Each row is followed by its group, which names the range that a hidden value of the row falls in. A new part has a new value, new ranges and new names.
[ 187  101  154  -56  -28 -125 -261  -55  -87  -86   10  143  -94  -82
  -34 -185 -179   32  -97 -120   -4   -6   45   37   42  -52  -12   96
  130   -5  116  121  184  126  -95   61  -27  156]
Mt
[  36 -248  -41   73  -73  180 -116   -7   13  -37  -19  151 -241   80
  264   50  -76  -28  -19 -106   -2  164   52  129  181  -71 -184   23
  -17  -96  -57   40 -112   86  116  -66  -65  113]
Jn
[ -30  -27  -56  -30  -61   85  -42 -109 -143   52   43  -66  -33   51
  154  -50   57  102 -106  -26   84   64   -4    2   42   14  -70  -87
   -6 -130  -40   39 -140  -71  156 -108 -146   58]
Jn
[-257   12 -145   67 -182   75   67  -18  140   87   91   71   45  -54
    8  305 -331 -201 -118  250 -100 -278 -232   28   16   73   15   -5
 -277  178 -228 -128  164  300   26 -283  -25 -331]
Mt
[  77  151  -58   -5 -141    4  -46  -30   34   39   99 -108  219  -88
  -68   44  -53   30   45   78  106 -242 -154   11  -88  107  177  -38
  -46   24   22 -158  110 -108 -102  -19   -7 -105]
Mt
[ 211  173  279  -56  -33  -98 -285  -45  -97 -109  -64  147  -37 -167
  -85  -44 -204   82 -101 -125   11   -9   52   17   36  -28   23   65
  103   60  145  183  336  125  -51  172  124  118]
fg
[ -13   36   39   58 -161  122 -233  -28  109   92   42  -14   91  -45
  -59    2   39   40  -49  -61   41   -8   -6  -48  -55   77    1   18
   80   -5   24 -229   13 -102  -18  -14   80   -1]
Jn
[ 211  177  280  -48  -33  -89 -271  -59 -117 -117  -82  139  -47 -169
  -86  -14 -211   91 -113 -123   13   -6   44   23   56  -19   31   58
   80   72  137  215  341  130  -31  184  150  109]
fg
[  -5   61  -18   18 -100  -70  -66  -85   78  -20  130   72   76  -60
  -21   31 -233 -113  -28   88  -22 -160 -118   64  -14   25   64   42
  -92   53   -7  -34  216  207  -86 -124  -30 -106]
tj
[ 198  196  273  -22  -53  -55 -266  -75  -99  -91  -77   90    3 -177
 -117   16 -160  112 -112 -118   25  -15   27    9   40   18   56   47
   71   78  136  180  321   63  -21  203  203   85]
sd
[ -22   60   62   49 -162  170 -199 -117   27  103   19 -106  122  -21
  -39   57  158  135  -75  -97  123   79    6  -75  -33  115   10  -58
   60  -41   45 -157  -45 -186  108   25  129   21]
sd
[-138   64 -184   94 -152   45   33  -99   34   68   79  -77   59  -37
  -69   90 -192 -105 -110  168  -47 -283 -203   60    8  138  108   -1
 -199  109 -154 -119   48  100  -57 -209   13 -231]
tj
[  37   81  152  -56   54   25   30    2 -189    3   38  -54  206 -162
  172   47    1  197  -68  119  -10   -9    3   13 -110  -46  -42 -125
  -47 -153  -17  220  185 -146  167   55  -71  -34]
fg
[   8  126   94   60 -108  155 -131  -56  -37   96   -5 -151  214 -122
  -53   74  132  190  -88   -4   56  -24  -23  -55  -91  118   51  -68
   19  -37   11  -76   44 -284   86   97  165  -45]
sd
[  28 -205 -165   60  -89  125  -83 -101  -24   -2   60   35 -209  151
  214  -98    8  -23  -29 -107   54  119    8  115  161  -16 -113   16
    0 -136  -44  -29 -255   16   64 -145 -152  130]
ch
[-232   42 -185  109 -175   22   71  -96  117   46   92   34   18  -53
  -71  232 -373 -239 -136  246 -117 -336 -256   82   45  118   87   26
 -307  213 -216  -97  183  340  -52 -293   33 -344]
tj
[   0   59   95  -45   52   26   28   24 -198   28   37  -50  148 -140
  169  -15  -15  172 -106  133  -53  -41   -1   13 -102  -46  -67  -98
  -37 -151  -64  184  116 -140  137   -1 -123  -36]
Jn
[  58  117  150    1  -53   66 -142  -28  -85   31  -11  -51  140 -137
   -4   21   23  164  -88  -10   26  -13   11  -26  -69   39   11  -48
   38  -47   34   39  134 -154   68   94   83    5]
fg
[-118 -142  -80  145 -149  232   35   -9   83   -3  -52  102 -111  -25
  145  393 -242 -107  -68   98  -65  -69 -129  128  170   42  -64  -16
 -264  117 -194   25   79  190  143 -101  123 -191]
sd
[ 157  126  176  -41  -48  -54 -244  -24  -55  -35    8   67   40 -123
  -47 -106  -89   90  -63  -84   23  -22   38   -3  -34  -12   17   44
  122  -18  111   43  196   -7  -62   97   31   99]
Jn
[ -12   10    8   11 -166  132 -152 -217  -15   48   35  -65   -4   74
   32   80  107   85  -79 -141  189  148   -9  -41   87   92   -7  -71
    9  -41   60  -53  -92  -30  170  -36   62   70]
sd
[  -1   97  184  -34   52   38   14  -24 -192   15   24  -48  204 -175
  145   73    0  204 -122  121  -43   15   10   -6 -103  -36  -61 -111
  -55 -132  -27  246  205 -131  200   66  -17  -48]
sd
[  82  156   11   41 -164  109 -203  -25   35  112   34 -183  229  -89
 -139  -58  154  154   -4  -54  124 -118  -46  -65 -129  152  139  -29
  108  -28   66 -272  -25 -339  -82   72  105   -3]
Jn
[  62 -255 -122  142  -45  175  -70  -15    3  -34   12   60 -185   69
  235  -62  -31  -23    3  -60  -49   86   28  189  140  -33 -126   46
  -29 -137  -76   10 -166  -39   23  -67  -52   88]
tj
[  93 -212 -113  113  -54  159  -84   27  -10  -33   -4   73 -192   50
  212  -61  -56   -9   -2  -63  -43   42   12  171  138  -37 -111   57
   -9 -109  -75    2 -156  -52   -3  -41  -70   95]
ch
[ -47 -185 -118   99 -110  126  -94  -45   89   17   73  102 -139   76
  157    2  -96  -97  -41  -22  -42   43  -23  102  104  -17 -117   53
  -44  -54  -84  -84 -100  109   25 -163  -80   14]
ch
[ -15 -138  -66   53 -119  190  -74  -98  -39    6  -26   21 -157   82
  178  115  -11   25  -62  -87   83  116   -7   68  165   24  -92  -51
  -66  -50  -59   18 -134   30  169  -76  -10   51]
fg
[ 166  107  133  -92  -90  -32 -124 -113   18  -33  121  -22  231  -55
   51   53   40   99  109  -63  223   40  -19  -14  -70   12   94  -89
   46  -93  185  -16  194  -47   41   73  -17   63]
fg
[-116  -68 -233   48 -162   79  -44 -224  -16   65  102  -73 -127  158
   55  -60  -18  -70 -116  -36   91   -7  -93   40  125   99   -6  -21
  -78  -29  -78 -114 -230   96   59 -264 -115   -5]
tj
[ 417  280   99 -139   15 -248    9   -7  -56 -127  210 -117  470 -209
   -7 -112  -48  135  275   99  200 -285 -133   94 -224   -1  324  -62
   28 -127  252   54  393 -213 -242  193 -110   10]
ch
[  59   35    5   35  -89   -8 -212 -142  -17    8   67  -13  -19    5
  -45 -185  -10   22  -86 -102   37   11   12   25   14   51   15   48
   86  -50   65  -60   -9   -6  -61  -47    4   91]
tj
[ -53 -104 -181   19 -137   75 -127 -259  -53   57  108  -70 -161  207
   98 -185  105   -1 -109 -153  145  146    3   17  131   64  -61  -22
   40 -129    7  -98 -318   23   93 -223 -155  142]
tj
[  35  -25  -82    5  -65   15  -95 -190  -92   12  100  -78  -28   78
   79 -186   64   51  -64  -79   98   62    1   45   41   39   -5  -27
   34 -140   38   -7 -133  -44   35 -112 -114  106]
tj
[ 127   38   90   15  -71   54 -143  -55 -106  -71  -85   63 -110  -69
   32   68 -144   64  -83  -84   36   -9   -8   74  126   16    3    6
  -23   38   19  143  117   55   42   81   95   57]
fg
[  26   -6 -146   60 -147  117 -148 -100  -17   92   60 -133   -8   70
   -6 -158  129   71  -59  -92   97  -22  -36    6   16  107   30    0
   74  -85   -5 -205 -243 -207  -29  -81  -48   72]
ch
[  51   36    9   79 -118   67 -248  -80   66   71   83  -71  100  -25
  -81 -186  104   63  -43  -94   32    1   23   -9  -77   83   29   51
  136  -79   70 -213  -48 -181  -95   -6   55   69]
tj
[ 149  126  292  -56    0  -63 -222  -39 -100  -84  -29  135   29 -168
    5   -1 -152  107  -99  -69  -13   50   68    9   -5  -59  -35   20
   73   -9  114  216  329   92   38  144   82   89]
fg

[ -73  -40  -25  -27   98 -178   78  -62   -3  165   97  -20   83 -170
  -67  -25  114    6  150   49   33  -64  140   -3   33 -140  -94   96
   71  -43   62   38  -11    0   30   -3  165    3]
qg
[ -40  -37   65  -47  141 -147  -25 -196   14   36   51 -110  -58  -30
   34 -136  127  -27  -54  -22   45 -117  141    9  135   -4   41  -72
   34  -38   72   95  -15    2   20   28    2  -65]
tr
[  24  -51   70 -116   75  -48 -158 -178  100  -54 -103  -89  -99  -26
  -16 -114  104    1   78 -119   52    4   50   30   48   31   11 -168
  -17   71  -20   10  -32 -134    1   97   72  -43]
nl
[ -19  -93   30  -34  138 -228   19   -8  -31  109  170  -77   53 -168
   49   48  132  -85  -52   42   43 -157   33  -21    6  -44   18   28
  150 -101  118   34  -10   62   -6  -59   91   -6]
mp
[  37  -56   80  -67   90  112 -154 -115   66   13 -127  -53  -67   31
  -25    1   43   24   55 -129   28   -1   -4   -1  -73  117   80  -11
  -39    5  -81  -25   48  -60  -30   44  -45  -44]
nl
[  16  -86   97    3  128   26 -135 -119   52  -86 -139  -78  -61   73
  132   17   73  -61  -27 -175   51   22  -26  -14  -59   98  121  -56
   13  -10   37   -8   65  -61    8  108  -39  -19]
fl
[ -74   -7   31  -67   94 -103   19 -199   22  134   50  -68  -36  -68
 -118 -169  108   69   96   23   45 -107  215   14  144  -70  -51   -2
   -5  -12  -10   94  -29  -17   23   17   47  -55]
fs
[  40  -92   -9   18  187 -273   39  188 -137  110  179  115  197 -255
  -12   26   83  -42  -43   76   63  -15   95   27  -92  -74  -91  116
  205  -89   99   -8  187  -41  -27 -108  159    3]
fs
[ -54  -71  -20  -19   95 -234   80   28  -36  160  156    2  116 -218
  -57   27  116  -17  112   69   54  -85  101  -10   -2 -149 -101   96
  139  -59   84   22    7    6   16  -36  187   32]
qg
[ -22  -27  100  -45  134  -97  -97 -247   42  -80  -66 -102 -119   52
   53 -216  113   -6  -60 -102   74  -43  160   30  159   33   53 -171
   -7   25   44   97   18  -93   30  107  -28  -71]
tr
[ -49  -30   62  -75  110 -131  -23 -206   27   71   66 -119  -71  -48
  -25 -142  125    2  -13   -2   47 -143  150    7  151  -16   21  -72
   23  -29   36   95  -50    7   14   14    9  -61]
mp
[ -35  -44   69  -13    0  173  -58  -47   29   90  -94    4  -18   43
 -141   56   -1  105  162  -86   69  -22   32  -36  -77   41   27  107
  -15   -6 -134  -25   61  -23  -20   33  -71   39]
qg
[ -52  -23   89  -38  137 -107  -46 -257   30  -11   -9 -122 -104   37
   43 -193  120   -7  -61  -61   60  -98  172   13  171   15   58 -112
   -1  -14   57  115   -8  -27   32   74  -40  -74]
tr
[ -30  -71   82  -52 -147   65  -47   52  -37  -88   59  -36   31   76
  -50  126  -11  -33    4  -52   28    7 -142  -21   42   61  101  -93
  115   22   -6  -40   -7   80  -37  -29 -161  120]
mp
[   9  -70   92  -41  130  -82 -142 -198   80 -131 -128 -110 -100   44
  133 -100  116  -69  -24 -166   57   22   37   16   52   48   78 -177
    7   39   74   30    8 -113   31  144   28  -43]
fl
[  88  -76  -38   63  272 -294   49  268 -215   93  155  240  290 -274
    0  -35   55  -31  -87   85   42  116  162   74 -141  -58 -135  177
  207  -89  112  -20  350 -103  -33 -133  171  -37]
fs
[  51  -62   73 -101   97  -22 -181 -151   95  -85 -129  -81  -83   -8
   40  -71   93  -35   42 -147   31   40    0   29   -3   73   48 -157
  -15   60   -3  -15    2 -129   -7   96   52  -49]
mp
[ -48  -56   46  -52  133 -175   11 -140    3  107  124 -119  -19  -96
   23  -49  136  -46  -39   24   35 -173  101  -14   92  -28   34   -9
   75  -79   85   78  -47   59   11  -22   36  -44]
mp
[  60  -90  -19   25  225 -275   37  201 -156  112  175  135  220 -258
   13   21   81  -54  -75   78   40   13   98   38 -116  -51  -85  137
  200 -102  111  -13  228  -40  -32 -123  153  -21]
nl
[ -51  -85   91    5 -103   59  -28   29  -40 -111   29  -54   32  121
   40  148    0  -67  -29  -87   32   15 -146  -39   24   63  139  -64
  119   -6   44  -30   14   98  -11   10 -178  123]
fl
[ -44  -66   84  -51 -153   75  -33   34  -36  -68   72  -48   23   84
  -65  121  -12  -23    6  -42   28  -17 -130  -26   60   59  105  -83
  109   14  -14  -29  -21  100  -35  -36 -178  120]
mp
[ -30   -6   40  -62   72  -41  -76 -191   70  -17 -125  -12  -57  -16
  -91 -199   83   79  167  -94   74   56  185   42   92  -52  -74  -91
  -43   88  -40   43   26 -176   32  127   95  -32]
qg
[ -47   80 -281 -172  -88   -4  197 -107 -112  -12  136   -5  470   41
   69   60   -8 -283  179  133 -590  585 -210  158  167   15   39   62
 -102   56  290  -88  -41  356   45 -191  -76 -105]
tr
[ -19 -100   21    6  182 -271   44    9  -63   89  178  -56   92 -164
  117   49  138 -122  -96   40   32 -122   42  -16   -5  -49   25   51
  170 -121  176   40   37   68    8  -55   93  -15]
tr
[  -5  -51   75  -34   13  161  -89  -41   24   67  -84   -3  -23   40
 -123   48    1   85  116  -89   53  -15    8  -23  -78   76   47   69
  -12   -3 -127  -31   68  -22  -33   14  -84   19]
fs
[ -43  -37   59  -68  124 -137  -22 -190   23   71   66 -116  -57  -56
   -4 -119  126  -13  -24   -5   42 -140  135    3  127  -10   27  -57
   33  -40   48   87  -39   12   12   10   15  -61]
mp
[ 177  -79    4  126  371 -267  -26  371 -288    5   81  368  308 -246
   33  -99   10   -1 -223   32  101  200  214  111 -223   29 -125  180
  229  -88   78  -34  561 -225  -66 -134  120  -64]
nl
[ -50  -33   79  -19  166 -105  -41 -261   34  -12  -35 -124  -86   41
   88 -168  127  -32  -55  -79   42  -69  156    9  138   17   71  -85
   -7  -23   83  104    5  -23   44   89  -28  -83]
fl
[ -54  -13  -58 -123 -192   53   53   11  -50  -24  104  -16  188   34
 -105  105  -21  -74  155   40 -177  200 -159   39  100    2   28  -38
   37   64   48  -66  -60  170  -12  -94 -100   72]
nl
[  38  -49   77  -92  120  -35 -166 -187   88  -76 -123  -85  -96    5
   42 -120  101  -23   17 -137   38   22   48   34   32   70   48 -154
  -26   51    2   15   11 -125    0   98   35  -70]
mp
[  80  -84   -7   44  247 -301   27  227 -192   64  175  177  231 -250
   27  -28   72  -52 -135   74   61   46  133   58  -99  -39  -90  109
  219  -93  122   -3  290  -78  -36 -126  137  -28]
nl
[   5  -44   64  -48   51  141 -104  -89   48   63 -118  -15  -36   29
 -104    5   22   77  132 -101   39    8   32   -9  -73   72   34   53
  -42    9 -117  -25   61  -54  -23   36  -42  -14]
fs
[ -38  -67  101  -34 -116  151  -46   38  -29   15   41  -30   -3   81
 -120  137  -28   42   27  -45   60  -73  -94  -47   -8   85  106   10
   80  -20  -91  -31   16   93  -52  -48 -199  105]
nl

New part:
[  76    2 -286   60   47  386  -92  141  404  -61  -91 -314 -222 -370
 -207  -65 -125  -37  194  -42  281 -112  106  -42  346 -143   61  -90
  338   80  274 -168  102  -66  333 -247  -55 -126]
<47>
[ 227 -158  -55  -98   38  176 -257  123  176   92  -66 -175 -109 -259
 -190   27 -191  212  433 -160 -292  -96  164   59  216 -226 -234  -45
   -4   57  164 -158  147    6  226 -258  -49 -115]
<53>
[  51 -108  417  -48 -174 -190 -154  488  -44   25   38  117  -12  472
  -33 -117  164  -61 -183   71 -144   33 -105   65 -347  -59 -113   44
   44  -22 -163  123 -231  204 -359  243  -62 -162]
<47>
[ 265   38  -72  -33  -42   63 -303  100  150  -10 -234 -190   74 -130
  -18 -124   83   37  298  -50 -206   84   38   41  165   40 -113   78
 -123  200   19 -206  170  166  -22 -183  131 -304]
<50>
[ 394 -193  198 -122 -196  -91 -388  409  121   53  -51   10 -113  169
 -251 -232  -27  -11   64  110 -233   78  137  302   91 -172 -181 -118
  -96   77   53 -129 -111  213 -241  -10  140 -307]
<50>
[ -15    0  107  -34  -15  -33 -127  216  101  114  -31 -168  -44   97
    0   31  -90   56  147 -168 -138  -69  -36   43  -87  -70 -227   90
  102   45  -40   48   21  228  -14 -144 -107 -180]
<57>
[  68  141 -300  115  -65  380  -68  262  527  -77 -224 -367 -141 -236
 -160 -120   -1  -37  174  -34  326  -66   88  -76  270  -70   58  -50
  304  120  105 -155  108  120  189 -130 -126 -257]
<58>
[-397  186 -219  -27  341  247  367 -327 -142   -1   -9 -148  243 -318
  209  121   82   -8    5 -198  176  -93 -192 -363  -38   74  136  124
  347  -69  150  135  133 -218  307  -69   31  278]
<55>
[  38 -265  131 -231   -4   21 -182  166  -17   90   72   77  -83   -4
 -229  -50 -135  214  203 -109 -366 -117   88   69  -70 -315 -233  -51
    1  -91  188   14  -41  -88  103   -7  -26   79]
<62>
[-141   21  100    9  -45   52  -94  259  155   28 -128 -132   61  144
   57   42  110  164  223 -228 -180  -96  -90 -188 -270  -58 -212  189
   54   26 -164   92   82  192   10   17 -300 -134]
<57>
[-178   56  165  -83  111  -76  271   22 -295   33   94  132  252  202
  105 -110  212 -205 -434  102  153   80 -178  -56 -205   54  138  -29
  246 -123   16  226 -217  -11 -253  255  219  131]
<55>
[-340   87  -98 -101  226  171  300 -231 -140   94  -94  -29  355 -109
  135   38  175   59  -22 -208    9  -51 -116 -273 -129   -8  -32   83
  217  -91   31  222  102  -24   91   32   13  136]
<47>
[-137 -186 -136 -331  302  189  192 -409 -295  166   15  136  312 -332
 -105  -31  -25  185   92 -165 -259  -59   88  -76  109 -247 -106 -122
   82 -176  343  124   93 -261  217  -54  260  311]
<50>
[-212  147  134  103  202  -43   70  -27 -224 -118   48  -92  162   35
  354  106  250 -143  -68  -83   48   28 -347 -316 -280  256  146  292
  152   60  -97   77   27  -92    6   -4  -15   85]
<55>
[ 135 -104    1  -99  289   99  115 -307 -310  170  -99   34  464 -169
  102  -15  211  -48  -48  -89 -123  141   37  -32  181    9  -68  -80
    9   -4   38  106  123   69 -129 -139  300  -55]
<53>
[  91 -133   25  -11   69  125 -225  207  134  -45  171 -177 -396 -226
 -162   49 -280  -42  164   -8   36 -153  -10   56  151 -148   15   -8
  276   47  314 -170  -34 -221  323 -266  -10   19]
<47>
[-163 -185  226 -222  258  -73  247 -203 -518  124  209  286  273   79
   32  -58  124 -163 -427   59  -12   44 -118    9 -128  -76   64 -102
  227 -197  198  273 -199 -187 -144  120  346  264]
<47>
[ 186 -140   69 -389   17 -109    1  -49 -257  208  123  195   23  -28
 -300 -281 -206 -126 -278  229 -114   73  130  445  235 -199  -35 -297
  119 -103  425  -14 -241  -62 -163   19  639   42]
<62>
[-156   -1  -45 -427   26   10  231 -149 -202  251  -76  184  322   11
 -179 -201  -23  154  -98  -28 -260  -16   88  125  -42 -215 -168 -157
   63 -186  216  166  -81   23 -100  212  351  143]
<62>
[  19 -278  322 -137   66 -122 -132  116 -245   75   80  171  154  219
    1  -32  144   66  -17 -101 -335   19  -48  -14 -247 -150 -190   36
  -61  -75  -35  165  -71   38 -170   54  -14   20]
<62>
[-238  248   85 -172   46 -123  341  -23 -284   93    6   93  303  196
  122 -140  155 -154 -394  112   86   76 -196   -7 -216  125  109    8
  218 -104   16  191 -197   57 -269  308  333  114]
<55>
[ 101   10   84 -116 -100  -19 -165  372  157   39  189 -147 -468  -54
 -246  -37 -416  -56   32  122   29 -145    3  257  103 -144   -8  -76
  301   11  318 -174 -194 -105  164  -95  121  -13]
<58>
[ 458 -500  286  -67  -24  -24 -458  363   15    3  181   76 -273   48
 -315 -137 -105  -63   33   93 -175   24  174  280  178 -317 -124 -205
    1   13  210 -106 -150  -36  -75 -168   63 -145]
<50>
[ -17   57  -96   43  -27  215   13  279  333   53  -47 -265 -164  -67
 -144  -29 -135  -36   41  -67  241 -108   54   24  126 -137  -48  -75
  356   13   92    2  -22  145  110 -109 -132 -157]
<58>
[-252  -26  -60  -22  356  155   69 -361 -208   48 -144 -107  447 -232
  320  217  252  242  385 -456 -340  -47 -150 -458 -181   42 -185  294
  -62   13 -102  156  362  -40  227 -208 -180  114]
<50>
[ 263 -321  386 -214  106 -228 -160   84 -379  211  238  177    5  131
 -101  -13 -144  -55 -119   48 -337   50   42  308   18 -172 -188 -137
   -8  -74  147   64 -182    9 -205 -100  295   -1]
<53>
[-154 -164   -5 -174  256  112  -41 -202 -195   11  104   11   23 -280
   -2   93  -71  143  230 -186 -258 -135  -77 -166  -38 -130  -66  100
  100  -57  279    3  105 -337  352 -168   55  261]
<57>
[  78 -199  328 -115  -36 -146 -153  208 -172   85  -59  155  268  331
   24  -91  266   92    0  -93 -381   82  -33  -15 -289  -98 -236   58
 -162  -30 -187  161  -48  218 -328  149  -38 -122]
<50>
[ 110 -152   65  248  -52  203 -339  474  459  -78 -103 -328 -215   53
  -46   59   59   42  310 -233   68  -98   19 -147  -20 -136 -184  110
  146  138 -157  -25  122  259   97 -252 -519 -353]
<57>
[ 172  110 -242 -130  -31  159  -71  -41  154   52 -297 -133  212 -177
 -114 -262  109  -27   93   21   -9  111  114   99  283  -10  -38  -82
    6  115  131 -122  118  188  -77  -77  311 -258]
<62>
[ -72  134  -98   93  270  112  151 -136 -103  -47   83 -204   33 -229
  163   25   22 -301 -188   23  371   35 -169  -88  161  158  239   30
  373   54  180   -1   -5 -108  111 -208  213   38]
<55>
[ 252  156   -6  -53 -275    0  -94  492  287  -25  -60 -110 -209  143
 -273 -353  -62 -248 -265  343  290   83   64  325  179  -28  133 -204
  243   64  147 -163 -274  193 -264  174  290 -277]
<55>
[-122  105   13 -331   95  -56  248 -153 -339  122  111  161  121  -70
  -80 -162  -85 -127 -319  199   -2   14  -90  150   22   -7  133 -117
  246 -125  355   37 -206 -221  -43  172  567  233]
<58>
[  85 -101   54 -330  -92  -23   27   63 -118  145 -119  224  277  140
 -230 -331  136   38 -170  110 -205   98  122  190    0 -196 -113 -198
  -34 -107  135   87 -135  114 -294  259  355  -44]
<62>
[ -14   19 -167  207   61  336   -9  270  418  -72  -35 -363 -199 -174
  -82   22  -51  -91   82 -114  413 -110   29 -131  175 -113   54  -44
  416   43   71  -17   48   75  220 -197 -288 -145]
<55>
[ -57   -3  217 -147 -105  -82  120  248 -100  115  -45  154  213  357
  -67 -209  203  -85 -336  101   -4   68  -41   79 -219  -73  -56  -85
  137 -105  -72  210 -222  210 -383  319  136  -87]
<47>
[  65  -39  203 -119  -77  -81 -156  304  -51  -51  127   45 -199   91
 -108 -102  -61  -71  -70  154  -86  -36  -99   86 -105  -41   59   18
  134    5  169  -99 -184 -146  -20  109  155   30]
<58>
[ 116   10   14 -306    1  -61   53    8 -167  150  116   85  -77  -74
 -248 -238 -234 -199 -301  272   60   33   48  382  238  -91   74 -238
  252  -54  423  -69 -247  -95  -84   17  612   30]
<47>
